Here is a tiny trained network, its code and every weight. The questions are about switching its units off for an input and a target symbol, where a switched-off unit gives its printed mean instead of its output.

import numpy as np


def w(rows, s, z=0):
    codes = np.array(rows[::2]) - 128.0
    scale = np.full(codes.shape[1], s)
    scale[-1] = z or s
    return codes * scale


def norm(h):
    return h / np.sqrt((h * h).mean(-1, keepdims=True) + 1e-5)


def f(y):
    return y / 2 * (1 + np.tanh(0.7978845608 * (y + 0.044715 * y**3)))


def softmax(a):
    e = np.exp(a - a.max(-1, keepdims=True))
    return e / e.sum(-1, keepdims=True)


def log_softmax(a):
    a = a - a.max(-1, keepdims=True)
    return a - np.log(np.exp(a).sum(-1, keepdims=True))


def net(x, mask):
    ids = ['αβγδεζηλμξπτφψ'.index(c) for c in x.split()]
    T = len(ids)
    res = E[ids] + P[:T]
    u = 0
    for l in range(2):
        q, k, v = (norm(res) @ M[l].T for M in (Q, K, V))
        z = softmax(np.where(np.tri(T) > 0, q @ k.T / 4**0.5, -1e9)) @ v
        res = res + np.where(mask[u], z, O[l][:, -1]) @ O[l][:, :-1]
        u += 1
        y = f(norm(res) @ A[l][:, :-1].T + A[l][:, -1])
        res = res + np.where(mask[u : u + 8], y, B[l][:, -1]) @ B[l][:, :-1]
        u += 8
    return log_softmax(norm(res)[-1] @ U[:, :-1].T + U[:, -1])


Q, K, V, O, A, B = {}, {}, {}, {}, {}, {}
E = w([
[51,143,86,101,126,141,156,159],'α',
[197,76,109,103,70,48,132,110],'β',
[176,84,44,177,110,108,200,144],'γ',
[211,180,185,96,215,116,173,107],'δ',
[114,179,66,174,161,87,143,157],'ε',
[208,71,164,146,158,120,122,48],'ζ',
[122,146,63,202,102,120,99,91],'η',
[150,145,102,119,134,87,58,147],'λ',
[120,78,100,118,173,182,193,170],'μ',
[119,106,109,105,49,166,160,48],'ξ',
[200,166,204,90,125,134,188,4],'π',
[127,119,151,128,43,71,181,134],'τ',
[96,200,137,137,228,163,193,129],'φ',
[80,112,73,62,96,131,99,171],'ψ',
],0.017)
P = w([
[109,84,125,87,119,112,159,87],'0',
[67,95,116,164,133,244,96,124],'1',
[124,135,79,79,224,13,191,106],'2',
[150,147,105,205,93,164,121,152],'3',
[98,81,138,79,202,7,217,107],'4',
[199,189,104,173,124,151,92,175],'5',
[82,68,38,124,215,84,215,73],'6',
[164,147,140,192,117,171,86,81],'7',
],0.011)
Q[0] = w([
[106,176,248,182,37,161,28,139],'L0H1',
[98,224,197,2,163,79,144,93],'L0H1',
[154,67,41,162,218,81,203,50],'L0H1',
[6,76,147,202,213,203,91,145],'L0H1',
],0.0056)
K[0] = w([
[116,90,169,110,146,95,193,76],'L0H1',
[114,180,127,148,126,167,146,107],'L0H1',
[254,187,113,144,142,176,152,104],'L0H1',
[71,123,111,59,173,139,178,142],'L0H1',
],0.0097)
V[0] = w([
[15,198,193,197,108,62,69,252],'L0H1',
[99,157,77,32,86,138,102,87],'L0H1',
[143,91,155,144,253,31,180,248],'L0H1',
[154,111,118,137,141,60,20,102],'L0H1',
],0.0045)
O[0] = w([
[174,200,86,80,73,81,127,150,3],'L0H1',
[126,134,155,163,152,74,172,133,134],'L0H1',
[175,176,132,45,86,159,184,14,106],'L0H1',
[87,138,83,120,132,128,138,255,138],'L0H1',
],0.0081,0.0047)
A[0] = w([
[82,67,89,83,118,177,169,195,136],'L0N1',
[125,145,157,183,133,200,86,125,124],'L0N2',
[138,82,113,118,203,13,149,102,255],'L0N3',
[101,122,164,73,90,86,146,153,173],'L0N4',
[121,186,126,101,232,94,136,88,121],'L0N5',
[105,130,98,73,56,161,2,135,131],'L0N6',
[48,213,127,123,122,132,150,113,171],'L0N7',
[63,130,88,144,132,168,134,114,210],'L0N8',
],0.0086,0.0033)
B[0] = w([
[163,152,167,153,135,141,98,148,168],'L0N1',
[157,243,126,156,157,101,99,214,143],'L0N2',
[73,121,126,104,148,146,149,95,248],'L0N3',
[122,144,85,170,189,186,158,96,147],'L0N4',
[101,94,161,144,53,175,170,89,159],'L0N5',
[98,94,206,193,110,176,93,132,131],'L0N6',
[254,129,138,104,99,55,124,110,152],'L0N7',
[118,101,170,162,144,57,165,70,170],'L0N8',
],0.0081,0.011)
Q[1] = w([
[142,185,140,185,51,202,2,168],'L1H1',
[153,63,71,169,186,199,126,124],'L1H1',
[94,140,37,125,142,167,184,42],'L1H1',
[100,121,85,118,205,58,212,89],'L1H1',
],0.0081)
K[1] = w([
[2,120,139,91,192,88,143,75],'L1H1',
[136,107,126,73,123,116,95,132],'L1H1',
[181,178,155,96,127,146,143,183],'L1H1',
[163,181,108,140,98,170,83,145],'L1H1',
],0.0092)
V[1] = w([
[130,152,225,14,138,136,120,180],'L1H1',
[92,171,182,121,71,1,121,94],'L1H1',
[217,77,142,68,235,62,80,131],'L1H1',
[126,33,111,112,65,90,123,157],'L1H1',
],0.0079)
O[1] = w([
[90,92,167,120,139,53,248,147,3],'L1H1',
[41,158,164,156,86,41,102,69,125],'L1H1',
[158,184,164,86,212,40,110,81,125],'L1H1',
[41,209,149,36,192,177,136,97,166],'L1H1',
],0.011,0.0076)
A[1] = w([
[202,54,87,239,149,121,125,166,254],'L1N1',
[174,177,228,231,130,197,155,97,250],'L1N2',
[157,140,125,106,153,254,66,159,158],'L1N3',
[129,83,185,100,201,137,46,144,192],'L1N4',
[154,158,126,164,12,171,79,158,104],'L1N5',
[127,91,132,61,63,163,179,70,166],'L1N6',
[180,189,158,215,46,131,108,104,123],'L1N7',
[87,103,200,146,113,135,56,162,130],'L1N8',
],0.0089,0.0029)
B[1] = w([
[130,187,188,115,137,119,60,149,242],'L1N1',
[125,132,109,159,139,95,8,183,247],'L1N2',
[140,115,178,137,108,93,144,102,254],'L1N3',
[156,164,73,141,92,97,139,137,200],'L1N4',
[195,182,170,185,190,88,96,123,194],'L1N5',
[139,162,133,113,96,117,152,240,187],'L1N6',
[184,161,139,126,149,137,70,101,220],'L1N7',
[158,141,117,135,160,172,194,153,151],'L1N8',
],0.011,0.0072)
U = w([
[106,190,144,173,149,154,50,174,169],'α',
[192,147,139,149,191,105,129,72,157],'β',
[161,178,63,91,28,112,104,77,78],'γ',
[172,112,91,103,105,243,122,76,34],'δ',
[61,62,88,180,121,173,87,130,81],'ε',
[56,142,77,131,44,182,120,158,241],'ζ',
[67,113,161,145,116,71,158,39,108],'η',
[99,126,106,163,129,154,187,145,253],'λ',
[106,148,81,108,137,89,146,199,114],'μ',
[135,106,138,146,53,100,149,146,66],'ξ',
[82,176,99,65,198,173,146,84,154],'π',
[160,84,171,126,122,101,185,144,128],'τ',
[68,41,183,149,155,75,102,152,4],'φ',
[186,98,117,101,145,163,162,173,66],'ψ',
],0.011,0.0024)

Each question gives the input, a string of symbols that net reads in full, and the target symbol t.
The units are the heads (4 rows each of Q, K, V and O) and the neurons (one row each of A and B). Each row of codes is followed by its name. A weight is (code - 128) times the scale printed after its matrix; where a second scale follows, it is the last column's (O, A, B and U).
mask holds one flag per unit, layer by layer, with each layer's heads first. A switched-off unit (its flag False) gives its mean, the last column of its rows in O or B, instead of its output. The means were averaged over made-up inputs and are rounded, as every weight is.
A unit's drop is (log p(t) with every unit on - log p(t) with that unit switched off) / (log p(t) with every unit on - log p(t) with every unit switched off).
The circuit of an input: a set's keep is (log p(t) with only the set's units on - log p(t) with every unit switched off) / (log p(t) with every unit on - log p(t) with every unit switched off). Starting from the 12 units with the biggest drops (on a tie, the unit counted first), units are removed one at a time, each time the one whose removal leaves the highest keep (on an exact tie, the one counted first), for as long as the keep stays at least 0.8.
units of the circuit, in order: the units of the circuit, biggest drop first
unit that matters most: the unit with the biggest drop
k most important neurons: the k neurons with the biggest drops, biggest first
k most important neurons of layer l: the k neurons of layer l with the biggest drops, biggest first
drop when u is switched off: that unit's drop, to one decimal
input τ τ α ε β ζ ε, target β: units of the circuit, in order => (L1H1 L1N2)
input β β ψ, target π: units of the circuit, in order => (L1H1 L1N2)
input τ μ ξ, target ψ: units of the circuit, in order => (L1H1)
input β β β η β, target α: units of the circuit, in order => (L1H1 L1N1)
input β τ τ ξ τ, target ε: units of the circuit, in order => (L1H1 L0H1)
input β δ δ η β β, target γ: 4 most important neurons => (L0N4 L1N5 L1N2 L1N4)
input α β τ β β β δ α, target β: 2 most important neurons of layer 0 => (L0N7 L0N3)
input λ α ξ, target η: 3 most important neurons of layer 0 => (L0N7 L0N8 L0N3)
input ψ α ζ, target η: 2 most important neurons => (L0N7 L0N8)
input μ α α, target η: 2 most important neurons of layer 0 => (L0N8 L0N7)
input γ ζ β ζ μ ξ β, target ε: units of the circuit, in order => (L0N3 L1H1)
input τ β β, target π: units of the circuit, in order => (L1H1 L0N3)
input δ ξ ζ, target ε: 2 most important neurons of layer 0 => (L0N3 L0N2)
input ε α τ, target η: 3 most important neurons => (L0N7 L0N8 L0N3)
input π φ β δ ξ, target τ: units of the circuit, in order => (L1H1)
input ε δ ψ π μ λ γ, target μ: 4 most important neurons => (L1N1 L0N6 L1N3 L0N3)
input μ α λ, target η: 2 most important neurons of layer 1 => (L1N2 L1N4)
input β π α η β π β, target φ: 2 most important neurons of layer 0 => (L0N3 L0N7)
input δ β π, target π: 2 most important neurons => (L0N3 L0N1)
input β λ τ, target μ: unit that matters most => L0H1
input τ δ β α α α δ, target η: 2 most important neurons of layer 0 => (L0N7 L0N5)
input π γ β β, target β: 3 most important neurons => (L0N3 L1N2 L1N5)
input β τ δ, target ζ: 2 most important neurons of layer 0 => (L0N3 L0N5)
input π β τ π α, target φ: 2 most important neurons => (L0N2 L1N1)
input η α α, target η: 2 most important neurons of layer 0 => (L0N7 L0N8)
input ξ α τ, target η: 2 most important neurons => (L0N8 L0N7)
input π ε γ β π, target π: unit that matters most => L0N8
input ξ β γ π ψ π β, target φ: drop when L0N3 is switched off => 0.1
input β γ α β α, target π: drop when L0N8 is switched off => 1.2
